Here is a tiny trained network, its code and every weight. The questions are about switching its units off for an input and a class, where a switched-off unit gives its printed mean instead of its output.

import numpy as np


def w(rows, s, z=0):
    codes = np.array(rows[::2]) - 128.0
    scale = np.full(codes.shape[1], s)
    scale[-1] = z or s
    return codes * scale


def norm(h):
    return h / np.sqrt((h * h).mean(-1, keepdims=True) + 1e-5)


def f(y):
    return y / 2 * (1 + np.tanh(0.7978845608 * (y + 0.044715 * y**3)))


def log_softmax(a):
    a = a - a.max(-1, keepdims=True)
    return a - np.log(np.exp(a).sum(-1, keepdims=True))


def net(x, mask):
    res = np.array(x, float).reshape(1, 6) / 4 @ E
    u = 0
    for l in range(4):
        y = f(norm(res) @ A[l][:, :-1].T + A[l][:, -1])
        res = res + np.where(mask[u : u + 8], y, B[l][:, -1]) @ B[l][:, :-1]
        u += 8
    return log_softmax(norm(res)[-1] @ U[:, :-1].T + U[:, -1])


A, B = {}, {}
E = w([
[133,127,130],'x0',
[40,151,120],'x1',
[195,255,60],'x2',
[123,132,124],'x3',
[120,129,128],'x4',
[134,139,150],'x5',
],0.009)
A[0] = w([
[43,87,163,3],'L0N1',
[136,121,132,133],'L0N2',
[74,123,79,154],'L0N3',
[127,42,144,66],'L0N4',
[2,176,96,186],'L0N5',
[113,239,126,63],'L0N6',
[107,164,185,84],'L0N7',
[21,153,50,83],'L0N8',
],0.01,0.0037)
B[0] = w([
[189,89,140,182],'L0N1',
[163,103,119,130],'L0N2',
[167,138,160,166],'L0N3',
[193,82,116,184],'L0N4',
[255,156,207,255],'L0N5',
[190,90,86,199],'L0N6',
[106,152,135,124],'L0N7',
[139,189,249,199],'L0N8',
],0.0064,0.0051)
A[1] = w([
[49,207,197,85],'L1N1',
[196,74,119,110],'L1N2',
[159,152,197,34],'L1N3',
[210,83,106,91],'L1N4',
[118,164,213,126],'L1N5',
[212,45,55,151],'L1N6',
[254,194,38,196],'L1N7',
[151,189,148,1],'L1N8',
],0.0088,0.0025)
B[1] = w([
[113,184,169,132],'L1N1',
[149,159,196,168],'L1N2',
[111,160,117,150],'L1N3',
[72,154,190,168],'L1N4',
[141,145,169,158],'L1N5',
[145,223,255,188],'L1N6',
[132,30,185,254],'L1N7',
[97,39,104,139],'L1N8',
],0.0065,0.0078)
A[2] = w([
[17,229,64,125],'L2N1',
[140,194,28,144],'L2N2',
[39,129,114,2],'L2N3',
[44,151,161,226],'L2N4',
[173,121,182,161],'L2N5',
[166,186,63,195],'L2N6',
[140,215,5,231],'L2N7',
[99,103,57,149],'L2N8',
],0.013,0.0017)
B[2] = w([
[145,181,113,124],'L2N1',
[126,2,159,128],'L2N2',
[119,69,119,117],'L2N3',
[186,139,111,137],'L2N4',
[112,222,83,255],'L2N5',
[222,55,110,138],'L2N6',
[157,38,140,133],'L2N7',
[34,32,132,115],'L2N8',
],0.0087,0.0094)
A[3] = w([
[137,148,165,203],'L3N1',
[163,199,243,69],'L3N2',
[81,235,102,192],'L3N3',
[100,159,144,58],'L3N4',
[94,2,223,106],'L3N5',
[166,175,226,89],'L3N6',
[129,201,192,114],'L3N7',
[138,42,72,253],'L3N8',
],0.0075,0.0041)
B[3] = w([
[146,132,71,200],'L3N1',
[98,154,120,254],'L3N2',
[146,128,83,175],'L3N3',
[108,151,126,120],'L3N4',
[126,49,138,159],'L3N5',
[9,130,94,233],'L3N6',
[80,134,83,210],'L3N7',
[174,126,91,132],'L3N8',
],0.011,0.0074)
U = w([
[219,9,172,253],'0',
[127,153,149,123],'1',
[133,143,142,124],'2',
[132,145,166,84],'3',
[138,162,197,40],'4',
[125,118,91,86],'5',
],0.012,0.0052)

Each question gives the input, the list of numbers given to net, and the class t.
The units are the neurons (one row each of A and B). Each row of codes is followed by its name. A weight is (code - 128) times the scale printed after its matrix; where a second scale follows, it is the last column's (A, B and U).
mask holds one flag per neuron, layer by layer. A switched-off neuron (its flag False) gives its mean, the last column of its row in B, instead of its output. The means were averaged over made-up inputs and are rounded, as every weight is.
A unit's drop is (log p(t) with every unit on - log p(t) with that unit switched off) / (log p(t) with every unit on - log p(t) with every unit switched off).
The circuit of an input: a set's keep is (log p(t) with only the set's units on - log p(t) with every unit switched off) / (log p(t) with every unit on - log p(t) with every unit switched off). Starting from the 12 units with the biggest drops (on a tie, the unit counted first), units are removed one at a time, each time the one whose removal leaves the highest keep (on an exact tie, the one counted first), for as long as the keep stays at least 0.8.
circuit, biggest first: the units of the circuit, biggest drop first
most important unit: the unit with the biggest drop
top k neurons: the k neurons with the biggest drops, biggest first
top k neurons in layer l: the k neurons of layer l with the biggest drops, biggest first
drop when u is switched off: that unit's drop, to one decimal
input [5,-6,-4,6,8,8], class 2: circuit, biggest first -> L1N7, L0N5
input [-6,-7,-6,8,-7,-8], class 3: most important unit -> L1N6
input [3,4,-6,-5,1,-6], class 0: top 3 neurons -> L3N5, L1N6, L2N5
input [-8,-7,-6,-2,-1,-2], class 1: top 2 neurons -> L1N6, L1N7
input [6,-7,-1,-1,0,-7], class 4: top 2 neurons -> L1N6, L1N2
input [0,-8,-4,2,0,7], class 4: top 2 neurons in layer 1 -> L1N6, L1N2
input [-2,-1,-5,-4,-5,6], class 5: top 2 neurons in layer 1 -> L1N7, L1N8
input [0,7,7,1,-1,-7], class 0: top 2 neurons -> L1N6, L2N6
input [5,-4,-5,-5,-3,7], class 5: top 3 neurons -> L1N7, L0N5, L3N6
input [-2,-5,-6,-3,-2,7], class 5: top 3 neurons in layer 1 -> L1N7, L1N6, L1N8
input [1,4,-7,3,6,-6], class 0: drop when L3N5 is switched off -> 0.1
input [-1,-8,-6,0,5,-6], class 4: drop when L1N6 is switched off -> 1.2
input [6,4,7,2,5,1], class 0: drop when L1N6 is switched off -> 0.3
input [1,-4,8,-5,-5,-1], class 0: drop when L1N7 is switched off -> -0.1
